Here is a tiny trained network, its code and every weight. The questions are about switching its units off for an input and a target symbol, where a switched-off unit gives its printed mean instead of its output.

import numpy as np


def w(rows, s, z=0):
    codes = np.array(rows[::2]) - 128.0
    scale = np.full(codes.shape[1], s)
    scale[-1] = z or s
    return codes * scale


def norm(h):
    return h / np.sqrt((h * h).mean(-1, keepdims=True) + 1e-5)


def f(y):
    return np.maximum(y, 0)


def softmax(a):
    e = np.exp(a - a.max(-1, keepdims=True))
    return e / e.sum(-1, keepdims=True)


def log_softmax(a):
    a = a - a.max(-1, keepdims=True)
    return a - np.log(np.exp(a).sum(-1, keepdims=True))


def net(x, mask):
    ids = ['ΘΠΣΨΩβτ'.index(c) for c in x.split()]
    T = len(ids)
    res = E[ids] + P[:T]
    u = 0
    for l in range(2):
        r = norm(res)
        for j in range(3):
            rows = slice(4 * j, 4 * j + 4)
            q, k, v = (r @ M[l][rows].T for M in (Q, K, V))
            z = softmax(np.where(np.tri(T) > 0, q @ k.T / 4**0.5, -1e9)) @ v
            o = O[l][rows]
            res = res + np.where(mask[u + j], z, o[:, -1]) @ o[:, :-1]
        u += 3
        y = f(norm(res) @ A[l][:, :-1].T + A[l][:, -1])
        res = res + np.where(mask[u : u + 8], y, B[l][:, -1]) @ B[l][:, :-1]
        u += 8
    return log_softmax(norm(res)[-1] @ U[:, :-1].T + U[:, -1])


Q, K, V, O, A, B = {}, {}, {}, {}, {}, {}
E = w([
[135,149,103],'Θ',
[105,147,147],'Π',
[192,138,150],'Σ',
[165,115,188],'Ψ',
[115,91,121],'Ω',
[38,2,118],'β',
[105,168,147],'τ',
],0.028)
P = w([
[10,47,91],'0',
[157,236,223],'1',
[178,221,217],'2',
[191,229,216],'3',
[206,191,215],'4',
[218,184,213],'5',
[239,153,198],'6',
[246,139,193],'7',
[254,135,192],'8',
[252,142,200],'9',
[248,151,217],'10',
],0.0042)
Q[0] = w([
[142,84,253],'0.h1',
[242,114,76],'0.h1',
[116,171,126],'0.h1',
[92,213,104],'0.h1',
[129,130,186],'0.h2',
[98,172,191],'0.h2',
[144,134,174],'0.h2',
[59,149,143],'0.h2',
[163,49,145],'0.h3',
[175,172,107],'0.h3',
[174,39,111],'0.h3',
[82,139,181],'0.h3',
],0.015)
K[0] = w([
[151,2,193],'0.h1',
[182,107,76],'0.h1',
[123,152,187],'0.h1',
[148,220,168],'0.h1',
[106,180,95],'0.h2',
[103,140,80],'0.h2',
[69,167,103],'0.h2',
[92,96,100],'0.h2',
[175,44,125],'0.h3',
[188,141,145],'0.h3',
[186,77,91],'0.h3',
[95,126,139],'0.h3',
],0.017)
V[0] = w([
[166,175,153],'0.h1',
[112,82,90],'0.h1',
[143,160,113],'0.h1',
[66,100,225],'0.h1',
[137,74,160],'0.h2',
[110,136,133],'0.h2',
[218,126,170],'0.h2',
[98,88,58],'0.h2',
[97,111,138],'0.h3',
[85,140,105],'0.h3',
[146,2,138],'0.h3',
[204,123,69],'0.h3',
],0.0093)
O[0] = w([
[118,66,138,185],'0.h1',
[114,202,122,68],'0.h1',
[148,103,117,130],'0.h1',
[91,122,190,189],'0.h1',
[102,131,121,49],'0.h2',
[131,123,138,144],'0.h2',
[95,125,117,141],'0.h2',
[185,156,80,29],'0.h2',
[129,148,135,111],'0.h3',
[112,125,127,95],'0.h3',
[118,255,130,3],'0.h3',
[155,157,95,68],'0.h3',
],0.009,0.003)
A[0] = w([
[168,171,106,126],'0.n1',
[171,110,107,44],'0.n2',
[138,249,143,196],'0.n3',
[73,179,115,198],'0.n4',
[185,106,133,79],'0.n5',
[78,59,84,148],'0.n6',
[164,145,163,3],'0.n7',
[98,134,163,99],'0.n8',
],0.018,0.0032)
B[0] = w([
[75,130,127,162],'0.n1',
[114,172,109,185],'0.n2',
[35,246,114,242],'0.n3',
[148,218,144,177],'0.n4',
[106,147,163,220],'0.n5',
[144,197,91,254],'0.n6',
[178,63,129,177],'0.n7',
[158,94,75,198],'0.n8',
],0.012,0.0061)
Q[1] = w([
[146,160,110],'1.h1',
[98,137,109],'1.h1',
[101,127,172],'1.h1',
[166,140,83],'1.h1',
[60,55,176],'1.h2',
[93,79,189],'1.h2',
[2,155,139],'1.h2',
[46,119,114],'1.h2',
[163,172,132],'1.h3',
[22,113,188],'1.h3',
[127,83,199],'1.h3',
[242,119,109],'1.h3',
],0.025)
K[1] = w([
[211,172,128],'1.h1',
[128,125,171],'1.h1',
[90,115,73],'1.h1',
[229,122,197],'1.h1',
[90,130,231],'1.h2',
[95,131,251],'1.h2',
[69,183,128],'1.h2',
[56,214,124],'1.h2',
[186,203,112],'1.h3',
[17,134,175],'1.h3',
[68,100,235],'1.h3',
[247,65,107],'1.h3',
],0.018)
V[1] = w([
[51,17,70],'1.h1',
[120,115,150],'1.h1',
[165,118,73],'1.h1',
[132,136,97],'1.h1',
[73,96,98],'1.h2',
[4,89,170],'1.h2',
[254,154,227],'1.h2',
[224,123,167],'1.h2',
[11,55,54],'1.h3',
[44,192,150],'1.h3',
[180,217,57],'1.h3',
[71,69,36],'1.h3',
],0.0091)
O[1] = w([
[147,254,193,8],'1.h1',
[149,130,120,111],'1.h1',
[104,130,178,90],'1.h1',
[86,130,145,141],'1.h1',
[147,109,110,89],'1.h2',
[200,104,201,57],'1.h2',
[95,237,167,155],'1.h2',
[84,136,148,127],'1.h2',
[213,219,50,77],'1.h3',
[162,187,230,253],'1.h3',
[193,72,145,195],'1.h3',
[213,163,55,60],'1.h3',
],0.0082,0.0023)
A[1] = w([
[109,195,87,143],'1.n1',
[130,47,5,155],'1.n2',
[126,42,49,186],'1.n3',
[71,134,143,120],'1.n4',
[64,80,119,174],'1.n5',
[59,83,123,2],'1.n6',
[116,189,149,110],'1.n7',
[103,187,130,120],'1.n8',
],0.019,0.0073)
B[1] = w([
[161,182,152,191],'1.n1',
[136,52,96,253],'1.n2',
[130,7,124,224],'1.n3',
[89,129,109,180],'1.n4',
[186,148,100,178],'1.n5',
[116,105,101,139],'1.n6',
[117,98,108,198],'1.n7',
[165,104,120,186],'1.n8',
],0.018,0.011)
U = w([
[151,47,100,255],'Θ',
[107,143,50,91],'Π',
[7,115,99,99],'Σ',
[88,98,204,92],'Ψ',
[70,205,80,171],'Ω',
[223,157,123,116],'β',
[172,89,209,29],'τ',
],0.016,0.0036)

Each question gives the input, a string of symbols that net reads in full, and the target symbol t.
The units are the heads (4 rows each of Q, K, V and O) and the neurons (one row each of A and B). Each row of codes is followed by its name. A weight is (code - 128) times the scale printed after its matrix; where a second scale follows, it is the last column's (O, A, B and U).
mask holds one flag per unit, layer by layer, with each layer's heads first. A switched-off unit (its flag False) gives its mean, the last column of its rows in O or B, instead of its output. The means were averaged over made-up inputs and are rounded, as every weight is.
A unit's drop is (log p(t) with every unit on - log p(t) with that unit switched off) / (log p(t) with every unit on - log p(t) with every unit switched off).
The circuit of an input: a set's keep is (log p(t) with only the set's units on - log p(t) with every unit switched off) / (log p(t) with every unit on - log p(t) with every unit switched off). Starting from the 12 units with the biggest drops (on a tie, the unit counted first), units are removed one at a time, each time the one whose removal leaves the highest keep (on an exact tie, the one counted first), for as long as the keep stays at least 0.8.
units of the circuit, in order: the units of the circuit, biggest drop first
k most important neurons: the k neurons with the biggest drops, biggest first
top k neurons in layer l: the k neurons of layer l with the biggest drops, biggest first
heads that matter: for each layer, one digit per head in row order, 1 if its drop is at least 0.15 and else 0, layers parted by /
input Θ Ω Ψ, target Ω: units of the circuit, in order -> 0.n3, 0.h3, 0.h1
input Π Ω β τ Θ Π Π τ Ψ Ψ Π, target τ: units of the circuit, in order -> 0.h3, 1.h2, 1.n2, 1.n3
input τ τ Σ β Π Θ Ψ Ψ Π, target β: top 2 neurons in layer 0 -> 0.n8, 0.n3
input β Π Ψ, target β: 2 most important neurons -> 0.n3, 1.n3
input Π Ψ Π Θ Π Π τ Π Θ Π, target τ: heads that matter -> 101 / 010
input Θ Θ Ψ Θ β Θ Ψ β Θ Π, target Σ: top 2 neurons in layer 1 -> 1.n3, 1.n2
input Π β Ω Ω Σ Ω β Θ τ, target τ: units of the circuit, in order -> 1.h2, 0.h3, 1.n2, 1.n3
input Θ Π Θ Π Θ β Ψ Θ τ Π τ, target Σ: heads that matter -> 111 / 011
input Θ Σ Θ Σ Ψ Θ Θ Θ Θ τ, target Σ: heads that matter -> 010 / 011
input Π Π Π β Σ, target β: units of the circuit, in order -> 1.n3
input Σ Ψ Π Θ Θ Π, target Ω: 4 most important neurons -> 0.n5, 0.n8, 1.n3, 0.n3
input Ψ Θ Θ Ψ Σ, target Ψ: heads that matter -> 000 / 000
input β Ψ Ψ Ψ Θ Π Θ Θ τ Θ Π, target Π: 2 most important neurons -> 0.n3, 0.n4
input Σ Σ β Θ Ω Σ, target Ω: units of the circuit, in order -> 0.n3, 0.h1, 0.h3
input Ω Θ Σ, target Ω: units of the circuit, in order -> 0.n3, 0.h1
input τ Θ Ψ Θ Θ Θ Ψ τ, target β: heads that matter -> 001 / 001
input Π Ψ Ω, target Ω: heads that matter -> 001 / 000
input Π Ψ Θ Σ, target Ψ: units of the circuit, in order -> 1.h2, 1.h3
input Ψ Ω Π, target Ψ: heads that matter -> 010 / 011
input Σ β Θ τ, target Ω: 4 most important neurons -> 0.n6, 0.n3, 1.n3, 0.n8
input τ Θ Θ Π Θ Ψ Π β Θ Ψ, target β: heads that matter -> 101 / 001
input Θ τ β, target β: heads that matter -> 100 / 001
input Π τ Σ Ψ Θ τ β τ, target τ: heads that matter -> 101 / 010
input Π Σ Σ, target Σ: heads that matter -> 100 / 011
input Ψ Θ Ψ Θ Σ Θ Ω Ψ Θ τ τ, target Ψ: heads that matter -> 011 / 011
input β Ω β τ Π Ψ β Σ Π Π, target Π: heads that matter -> 111 / 011
input Ψ τ β τ Ψ Σ, target τ: top 2 neurons in layer 1 -> 1.n5, 1.n1
